117	132	139	142	131	130
121	144	123	120	126	131
99	132	133	106	150	121
gives 130, 99

113	106	136	147 gives 147, 113

120	138	127	135	107	146	146 gives 146, 120

118	121	102	130	118	124	104 gives 104, 118

157	122	127	131	104	137
135	121	123	108	127	129
gives 137, 135

136	128	106	125	129	146 gives 146, 136

152	140	144	139 gives 139, 152

104	100	112	145	117	105 gives 105, 104
---
[[149 151 119 113 104 157]
 [132 126 140 133 136 132]
 [125 139 125 124 117 140]] --> 132

[[149 128 145 152 120 124 132]
 [135 140 134 125 131 125 147]
 [155 144 154 124 135 112 129]] --> 135

[[114 142 128 110]
 [128 128 123 154]
 [117 139 130 106]] --> 128

[[127 148 108 103 112]
 [114 149 154 151 110]
 [139 105 107 108 150]] --> 114

[[129 133 143 114]
 [122 127 112 142]
 [129 128 101 136]] --> 122

[[126 131 124 156 128 136 116]
 [131 126 128 120 128 121 132]
 [127 127 125 120 128 128 132]] --> 131
---
[[119 140 148 142 128]
 [106 133 140 116 119]] 148

[138 119 132 134 129 138 103] 132

[133 155 130 114 133 129 134] 130

[122 135 125 105] 125

[[135 150 149 121 134]
 [131 109 122 118 101]
 [139 120 122 128 130]] 149

[154 151 126 125 123 138] 126

[[140 146 120 135]
 [133 143 114 106]
 [141 147 123 114]] 120
---
Input: [151 126 140 130 116 130 118]
Output: 140

Input:
[[149 112 153 124 110]
 [131 131 134 127 123]]
Output: 153

Input: [105 132 135 154]
Output: 135

Input: [125 130  99 138]
Output: 99

Input:
[[149 111 121 127]
 [133 111 100 115]
 [123 111 128 127]]
Output: 121

Input:
[[139 130 138 134 143 133 143]
 [115 145 127 130 131 139 126]
 [125 118 153 124 132 133 126]]
Output: 138

Input: [122 157 108 103 115]
Output: 108

Input: [154 125 110 137]
Output: 110

Input: [126 145 149 121 131 147]
Output: 149

Input: [150 149 148 137 136]
Output: 148
---
[[122 131 127 105 125 146]
 [140 128 121 155 154 116]
 [136 129 135 108 136 153]] Answer: 122, 153

[130 152 131 125] Answer: 130, 125

[129 154 124 112 114] Answer: 129, 114

[100 112 121 124] Answer: 100, 124

[134 141 131 136 133 106] Answer: 134, 106

[119 122 106 118 119 138 126] Answer: 119, 126

[129 127 121 152 126] Answer: 129, 126

[[147 105 129 139 112 119]
 [119 128 119 142 152 126]
 [121 124 118 146 153 124]] Answer: 147, 124

[[124 150 124 125 136 134 116]
 [124 123 131 130 116 122 128]
 [138 126 122 146 119 126 121]] Answer: 124, 121

[[140 130 113 103 145 113 146]
 [137 107 116 147 119 119 152]] Answer: 140, 152
---
[148, 157, 107, 117, 114] | 148
[153, 139, 146, 99, 107, 139] | 146
[115, 122, 152, 109, 141, 133] | 141
[129, 135, 139, 153, 126, 117, 136] | 139
[137, 121, 110, 102, 120, 151] | 137
[122, 151, 129, 134, 133, 140, 114] | 140
[[102, 114, 131, 108], [118, 137, 140, 131], [142, 121, 153, 119]] | 142
[100, 104, 157, 103, 122] | 122
[127, 128, 137, 155, 144, 106, 113] | 144
---
Input: [109 116 146 156 126 123]
Output: 146
Input: [113 144 127 132 121 102]
Output: 127
Input: [134 130 147 158 132 149]
Output: 147
Input: [128 105 136 143 129 132]
Output: 136
Input: [122 124 141 134 152 131]
Output: 141
Input: [126 131 136 121 138 105]
Output: 136
Input: [102 126 126 135 145 123]
Output: 126
---
[118 120 117 103 152] | 120

[125 113 121 156 148 150 143] | 150

[150 112 127 133 114 136 105] | 136

[146 120 134 149] | 146

[150 142 127 154 119] | 150

[121 119 136 122 120 125 150] | 136

[[127 122 124 130 142 145]
 [119 111 123 142 143 152]
 [112 106 120 143 135 148]] | 148

[130 155 149 123 138 140] | 149
---
Q:
[[126 127 128 127 127 131]
 [129 127 127 125 130 131]
 [139 137 119 149 117 116]]
A: 127

Q: [134 103 139 117 110]
A: 103

Q: [101 147 124 156]
A: 147

Q:
[[141 156 151 152]
 [108 157 118 138]
 [106 110 104 110]]
A: 156

Q:
[[118 117 155 117]
 [128 128 137 128]]
A: 117

Q: [147 113 142 127 121 100]
A: 113

Q: [121 126 136 124 153 140 158]
A: 126

Q:
[[125 136 130 112]
 [125 153 130 112]]
A: 136
---
[[148 132 135 128 122 150]
 [150 138 146 132 131 149]
 [114 137 136 138 110 124]] -> 132

[126 132 102 129 121  99 116] -> 132

[[144 122 135 122 146 110 154]
 [148 114 127 143 147 139 123]] -> 122

[158 109 138 142 120 147 133] -> 109

[131 131 102 135 137] -> 131

[145 124 129 118 127 107 157] -> 124

[101 124 122 116 108 140 107] -> 124
---
[[130 129 147 128 129 132]
 [127 127 142 125 130 128]
 [134 130 157 130 130 136]] Out: 128

[[135 135 131 124]
 [130 137 150 126]
 [133 137 133 125]] Out: 126

[[117 131 131 156 128 121]
 [122 132 134 140 129 124]
 [124 124 122 139 128 126]] Out: 124

[[140 142 145 148]
 [143 144 147 150]
 [140 140 144 142]] Out: 150

[[138 123 130 121 117 126]
 [122 136 120 130 157 125]
 [118 136 126 129 147 127]] Out: 125

[[128 140 128 117 137 135]
 [141 110 145 136 105 124]
 [135 118 121 149 131 128]] Out: 124

[[121 135 135 115 130 128]
 [137 147 131 134 152 126]
 [137 118 101 129 136 106]] Out: 126
---
[[122 138 137 149 147]
 [137 120 124 101 107]
 [120 139 136 145 146]] ans = 124

[[123 128 112 149 108]
 [115 124 112 141 109]
 [109 129 150 110 125]] ans = 112

[[117 143 107 120 121]
 [119 133 133 144 136]
 [106 149 110 135 134]] ans = 133

[[140 144 101 135 141]
 [121 133 108 137 147]
 [143 131 151 111 106]] ans = 108

[[128 133 127 126 127]
 [131 129 151 135 131]
 [117 114 128 121 113]] ans = 151

[[153 148 113 155 120]
 [146 145 132 149 124]
 [127 129 128 127 104]] ans = 132

[[128 136 137 141 133]
 [117 149 149 146 122]
 [146 113 114 124 144]] ans = 149
---
[[103 137 122 149 112 114 133]
 [134 125 127 104 141 146 116]
 [127 132 154 107 147 129 134]] 133

[[132 143 108 135 105 119 129]
 [135 103 128 154 113 100 134]] 129

[135 116 141 147  99 101] 101

[[124 139 132 146 138 101]
 [147 139 108 130 127 121]
 [115 152 145 155 102 115]] 101

[120 125 137 118 110 152] 152

[137 150 115 133 135] 135

[[150 148 106 149 120]
 [153 152 103 150 117]
 [152 154 103 152 111]] 120

[131 137 105 124] 124

[130 126 127 134 154 123 120] 120
---
[[142 106 121 149]
 [144 122 136 105]
 [122 131 115 129]] ⇒ 115

[[129 128 127 119 135 112]
 [128 118 129 121 138 110]
 [140 119 120 134 136 103]] ⇒ 120

[[118 141 102 128 145 116]
 [121 128 117 125 141 134]
 [119 130 135 128 138 128]] ⇒ 135

[[129 134 136 149]
 [136  98 130 141]
 [129 138 130 131]] ⇒ 130

[[125 116 130 104]
 [115 132  98 154]
 [124 128 126 114]] ⇒ 126

[[146 148 143 153 152 150]
 [101 131 119 106 137 117]
 [144 146 142 149 149 148]] ⇒ 142
---
[[156 155 157 155]
 [105 105 105 105]
 [146 146 146 146]]
155

[[113 128 126 120 133]
 [128 130 132 129 126]
 [107 138 119 148 128]]
126

[[145 105 134 146]
 [120 120 127 132]
 [125 115 129 141]]
105

[[125 150 129 132 135]
 [129 131 129 126 121]
 [118 131 125 133 119]]
129

[[115 130 136 110]
 [153 111 115 144]
 [154 149 147 107]]
130

[[114 114 110 127 105]
 [154 140 144 146 116]
 [152 117 138 135 123]]
110

[[127 120 123 130 131]
 [138 120 142 135 122]
 [125 154 139 120 131]]
123

[[125 128 131 127 129]
 [105 138  99 109 146]
 [127 128 129 127 129]]
131
